Below is a small trained network, with its code and all its weights. Each question gives an input and a class and asks what happens when units are switched off, that is, made to give their printed mean instead of their output.

import numpy as np


def w(rows, s, z=0):
    codes = np.array(rows[::2]) - 128.0
    scale = np.full(codes.shape[1], s)
    scale[-1] = z or s
    return codes * scale


def f(y):
    return y / 2 * (1 + np.tanh(0.7978845608 * (y + 0.044715 * y**3)))


def log_softmax(a):
    a = a - a.max(-1, keepdims=True)
    return a - np.log(np.exp(a).sum(-1, keepdims=True))


def net(x, mask):
    res = np.array(x, float).reshape(1, 7) / 4 @ E
    y = f(res @ A[0][:, :-1].T + A[0][:, -1])
    res = res + np.where(mask, y, B[0][:, -1]) @ B[0][:, :-1]
    return log_softmax(res[-1] @ U[:, :-1].T + U[:, -1])


A, B = {}, {}
E = w([
[132,43,55,3,155,124,31],'x0',
[63,132,93,155,219,164,112],'x1',
[182,26,233,40,78,136,193],'x2',
[218,38,89,208,211,47,94],'x3',
[91,128,196,44,190,38,156],'x4',
[223,174,16,61,111,80,222],'x5',
[70,190,210,172,144,41,180],'x6',
],0.0055)
A[0] = w([
[156,32,240,131,171,25,121,227],'neuron 0',
[29,235,241,220,93,45,150,229],'neuron 1',
[79,69,133,67,142,254,50,184],'neuron 2',
[224,48,189,42,92,5,84,223],'neuron 3',
[135,102,107,23,80,78,158,168],'neuron 4',
[160,199,20,107,197,69,166,172],'neuron 5',
[137,167,138,44,39,240,233,133],'neuron 6',
[26,123,114,72,171,208,8,156],'neuron 7',
[176,173,9,217,53,169,31,252],'neuron 8',
[166,87,169,32,29,210,220,165],'neuron 9',
[35,85,93,131,139,227,8,136],'neuron 10',
[191,106,142,20,30,219,207,128],'neuron 11',
[142,169,93,37,36,221,208,134],'neuron 12',
[213,18,208,134,188,79,192,219],'neuron 13',
[124,192,43,44,175,156,201,168],'neuron 14',
[201,191,27,187,222,101,108,253],'neuron 15',
],0.0047,0.0032)
B[0] = w([
[233,76,233,150,222,39,53,215],'neuron 0',
[34,233,234,246,190,44,48,254],'neuron 1',
[35,29,111,48,149,230,30,198],'neuron 2',
[238,19,210,44,191,24,12,215],'neuron 3',
[152,71,90,4,46,89,121,171],'neuron 4',
[188,190,34,101,164,49,212,181],'neuron 5',
[93,178,193,46,6,209,152,204],'neuron 6',
[9,161,82,77,216,206,76,194],'neuron 7',
[156,160,35,230,101,233,235,238],'neuron 8',
[127,74,239,32,33,164,105,217],'neuron 9',
[22,119,49,187,230,214,83,195],'neuron 10',
[169,66,208,25,23,185,102,207],'neuron 11',
[119,130,180,28,21,194,202,193],'neuron 12',
[235,70,214,170,210,30,161,208],'neuron 13',
[155,127,63,37,113,103,226,168],'neuron 14',
[204,171,7,178,201,194,239,229],'neuron 15',
],0.0043,0.0062)
U = w([
[247,34,213,221,201,179,94,147],'0',
[200,93,206,26,15,242,142,90],'1',
[252,11,130,28,173,14,37,38],'2',
[235,202,17,238,102,206,206,161],'3',
[16,83,59,77,216,245,19,3],'4',
[36,246,254,227,141,25,58,219],'5',
[147,213,17,14,204,53,241,208],'6',
],0.0044,0.002)

Each question gives the input, the list of numbers given to net, and the class t.
The units are the neurons (one row each of A and B). Each row of codes is followed by its name. A weight is (code - 128) times the scale printed after its matrix; where a second scale follows, it is the last column's (A, B and U).
mask holds one flag per neuron, in row order. A switched-off neuron (its flag False) gives its mean, the last column of its row in B, instead of its output. The means were averaged over made-up inputs and are rounded, as every weight is.
A unit's drop is (log p(t) with every unit on - log p(t) with that unit switched off) / (log p(t) with every unit on - log p(t) with every unit switched off).
The circuit of an input: a set's keep is (log p(t) with only the set's units on - log p(t) with every unit switched off) / (log p(t) with every unit on - log p(t) with every unit switched off). Starting from the 12 units with the biggest drops (on a tie, the unit counted first), units are removed one at a time, each time the one whose removal leaves the highest keep (on an exact tie, the one counted first), for as long as the keep stays at least 0.8.
circuit, biggest first: the units of the circuit, biggest drop first
k most important neurons: the k neurons with the biggest drops, biggest first
drop when u is switched off: that unit's drop, to one decimal
input [7,3,-8,1,3,0,6], class 6: most important neuron => (neuron 5)
input [-2,3,-1,-1,-6,-1,0], class 3: 2 most important neurons => (neuron 8; neuron 3)
input [6,1,-8,-5,-5,6,-2], class 3: 3 most important neurons => (neuron 8; neuron 15; neuron 3)
input [1,-8,-5,2,-6,-8,-2], class 4: circuit, biggest first => (neuron 10; neuron 13)
input [0,-7,0,4,-6,-1,-6], class 3: 2 most important neurons => (neuron 8; neuron 0)
input [7,-5,-4,3,3,-7,-1], class 4: circuit, biggest first => (neuron 7; neuron 10)
input [0,0,-8,2,-8,-6,3], class 3: 2 most important neurons => (neuron 8; neuron 15)
input [-1,0,-1,-7,-8,6,-1], class 1: circuit, biggest first => (neuron 12; neuron 6)
input [-5,7,-2,2,-6,-8,0], class 4: 3 most important neurons => (neuron 10; neuron 7; neuron 13)
input [8,0,4,-1,-2,-4,-3], class 4: drop when neuron 0 is switched off => 0.0
input [-1,3,1,-1,-1,-5,-2], class 4: drop when neuron 13 is switched off => 0.1
input [-2,5,4,-8,2,-7,-7], class 4: drop when neuron 10 is switched off => 0.3
